Below are the code and all the weights of a small trained network. Each question names an input and a target symbol and asks about switching units off, where a switched-off unit gives its printed mean instead of its output.

import numpy as np


def w(rows, s, z=0):
    codes = np.array(rows[::2]) - 128.0
    scale = np.full(codes.shape[1], s)
    scale[-1] = z or s
    return codes * scale


def norm(h):
    return h / np.sqrt((h * h).mean(-1, keepdims=True) + 1e-5)


def f(y):
    return np.maximum(y, 0)


def softmax(a):
    e = np.exp(a - a.max(-1, keepdims=True))
    return e / e.sum(-1, keepdims=True)


def log_softmax(a):
    a = a - a.max(-1, keepdims=True)
    return a - np.log(np.exp(a).sum(-1, keepdims=True))


def net(x, mask):
    ids = ['αβγζθλμξπστφψ'.index(c) for c in x.split()]
    T = len(ids)
    res = E[ids] + P[:T]
    q, k, v = (norm(res) @ M[0].T for M in (Q, K, V))
    z = softmax(np.where(np.tri(T) > 0, q @ k.T / 4**0.5, -1e9)) @ v
    res = res + np.where(mask[0], z, O[0][:, -1]) @ O[0][:, :-1]
    y = f(norm(res) @ A[0][:, :-1].T + A[0][:, -1])
    res = res + np.where(mask[1:9], y, B[0][:, -1]) @ B[0][:, :-1]
    return log_softmax(norm(res)[-1] @ U[:, :-1].T + U[:, -1])


Q, K, V, O, A, B = {}, {}, {}, {}, {}, {}
E = w([
[116,94,42,233,132,178,229,128,190,78,195],'α',
[60,134,79,202,63,176,164,182,49,9,121],'β',
[147,123,142,121,107,150,110,211,103,17,182],'γ',
[227,130,174,73,104,155,160,229,148,44,114],'ζ',
[123,84,197,211,147,98,89,123,105,51,139],'θ',
[83,124,179,181,82,161,153,133,37,8,3],'λ',
[165,126,138,162,172,78,187,19,223,65,142],'μ',
[193,89,131,162,90,168,211,36,170,80,104],'ξ',
[152,198,2,66,70,130,234,46,137,28,143],'π',
[152,198,89,64,92,86,88,94,217,58,200],'σ',
[203,126,113,84,52,151,183,115,117,184,145],'τ',
[167,141,172,158,69,72,92,20,130,118,105],'φ',
[71,118,120,73,178,62,162,84,15,121,105],'ψ',
],0.012)
P = w([
[143,128,62,254,117,95,185,244,95,93,156],'0',
[244,83,126,97,62,153,48,44,84,21,161],'1',
[94,2,38,95,85,83,205,160,116,105,101],'2',
[180,160,25,154,219,141,23,174,90,207,59],'3',
[136,175,228,195,79,118,104,89,154,75,121],'4',
[130,218,194,179,204,230,138,121,97,163,224],'5',
[112,133,67,66,100,48,64,231,91,247,55],'6',
],0.009)
Q[0] = w([
[79,47,108,80,70,28,172,166,187,151,61],'H1',
[206,163,22,220,121,84,46,192,121,139,2],'H1',
[239,246,67,147,226,155,103,86,67,195,115],'H1',
[147,113,121,163,17,49,145,167,219,110,100],'H1',
],0.0094)
K[0] = w([
[111,214,191,163,100,62,244,168,118,128,190],'H1',
[74,146,153,49,81,100,122,36,103,174,124],'H1',
[138,64,65,62,100,90,69,104,130,183,99],'H1',
[91,166,220,128,78,155,128,108,144,161,184],'H1',
],0.011)
V[0] = w([
[123,101,116,136,113,197,94,154,253,108,143],'H1',
[162,160,132,142,88,131,130,113,157,181,92],'H1',
[95,169,83,116,166,42,99,101,134,97,183],'H1',
[109,181,117,65,95,118,134,146,104,139,128],'H1',
],0.013)
O[0] = w([
[59,5,180,128,116,237,73,105,198,62,183,41],'H1',
[197,53,30,147,127,120,89,134,114,101,73,48],'H1',
[78,172,86,77,191,92,121,187,183,61,162,155],'H1',
[200,121,169,145,147,152,176,187,147,79,126,1],'H1',
],0.012,0.0052)
A[0] = w([
[195,153,111,100,94,96,148,55,178,77,138,14],'N1',
[164,82,169,133,85,152,111,118,94,133,107,158],'N2',
[117,74,139,131,177,167,182,228,48,186,127,191],'N3',
[157,156,166,136,81,75,74,95,186,109,166,64],'N4',
[126,153,35,148,85,146,222,129,178,108,106,215],'N5',
[201,132,91,157,123,98,140,139,105,246,106,193],'N6',
[93,161,117,143,177,49,143,176,71,152,143,253],'N7',
[63,160,114,103,222,134,148,179,149,126,139,78],'N8',
],0.011,0.0032)
B[0] = w([
[137,65,181,158,166,169,215,69,107,156,197,158],'N1',
[116,160,103,79,169,123,97,197,163,218,64,184],'N2',
[202,91,183,208,69,116,193,14,169,108,151,164],'N3',
[166,124,99,155,133,82,153,139,192,92,2,167],'N4',
[200,138,153,121,141,163,43,143,105,120,118,199],'N5',
[40,141,92,142,65,99,119,165,163,70,166,219],'N6',
[146,158,162,89,207,212,86,56,116,138,117,252],'N7',
[109,67,101,117,130,117,204,176,163,161,40,192],'N8',
],0.012,0.011)
U = w([
[61,85,117,150,119,160,115,111,137,114,224,248],'α',
[189,120,191,155,120,150,147,56,101,120,192,143],'β',
[90,92,178,146,122,121,249,100,161,135,173,139],'γ',
[176,66,184,160,98,156,151,86,154,205,118,5],'ζ',
[79,148,170,69,174,160,102,93,121,213,154,52],'θ',
[96,186,157,176,46,162,130,110,86,133,163,75],'λ',
[85,83,60,86,164,117,145,122,168,96,118,54],'μ',
[97,92,83,107,75,142,57,133,127,212,143,121],'ξ',
[209,97,146,108,175,186,131,185,127,122,59,24],'π',
[100,116,134,95,128,132,112,229,167,67,116,203],'σ',
[177,80,62,213,93,86,181,157,117,98,95,172],'τ',
[150,127,97,135,127,91,26,98,112,52,106,125],'φ',
[132,171,123,140,134,73,192,192,83,182,82,196],'ψ',
],0.011,0.0028)

Each question gives the input, a string of symbols that net reads in full, and the target symbol t.
The units are the heads (4 rows each of Q, K, V and O) and the neurons (one row each of A and B). Each row of codes is followed by its name. A weight is (code - 128) times the scale printed after its matrix; where a second scale follows, it is the last column's (O, A, B and U).
mask holds one flag per unit, heads first, then neurons. A switched-off unit (its flag False) gives its mean, the last column of its rows in O or B, instead of its output. The means were averaged over made-up inputs and are rounded, as every weight is.
A unit's drop is (log p(t) with every unit on - log p(t) with that unit switched off) / (log p(t) with every unit on - log p(t) with every unit switched off).
The circuit of an input: a set's keep is (log p(t) with only the set's units on - log p(t) with every unit switched off) / (log p(t) with every unit on - log p(t) with every unit switched off). Starting from all 9 units, units are removed one at a time, each time the one whose removal leaves the highest keep (on an exact tie, the one counted first), for as long as the keep stays at least 0.8.
circuit, biggest first: the units of the circuit, biggest drop first
top k neurons: the k neurons with the biggest drops, biggest first
drop when u is switched off: that unit's drop, to one decimal
input ξ τ π θ, target τ: circuit, biggest first -> [H1 N7]
input θ ξ ξ β, target ξ: top neuron -> [N2]
input ξ γ β ζ, target ζ: circuit, biggest first -> [H1 N3]
input μ ξ ψ γ π μ θ, target π: circuit, biggest first -> [H1 N6]
input ξ τ γ π λ λ, target π: circuit, biggest first -> [H1 N6]
input π θ ξ γ φ μ, target γ: circuit, biggest first -> [H1 N7]
input ζ τ γ ξ ζ θ, target ξ: circuit, biggest first -> [H1 N2]
input τ ψ γ γ θ β, target γ: circuit, biggest first -> [H1 N8 N3]
input λ θ λ θ τ, target ξ: circuit, biggest first -> [H1 N2 N6]
input ζ θ ξ λ, target ξ: circuit, biggest first -> [H1 N2 N7]
input σ ζ α θ ξ ξ π, target π: circuit, biggest first -> [H1 N5]
input φ λ θ θ φ θ γ, target φ: circuit, biggest first -> [H1 N8]
input φ τ θ ξ, target τ: circuit, biggest first -> [H1 N6]
input λ β θ γ, target θ: top neuron -> [N7]
input θ μ π π π, target β: top 3 neurons -> [N1 N5 N2]
input θ γ σ, target θ: top 2 neurons -> [N6 N7]
input ζ λ θ ξ ξ ψ, target ξ: top 2 neurons -> [N2 N7]
input θ λ θ α σ θ τ, target τ: top 2 neurons -> [N7 N3]
input β γ ξ, target β: top 2 neurons -> [N5 N8]
input τ π σ θ θ α θ, target θ: top 3 neurons -> [N7 N6 N5]
input γ λ φ θ ζ γ ξ, target ξ: top 3 neurons -> [N7 N8 N4]
input θ α ξ φ ξ θ, target φ: top neuron -> [N6]
input α γ τ γ β β α, target β: top 2 neurons -> [N3 N5]
input θ θ ψ μ, target ψ: drop when N2 is switched off -> 0.0
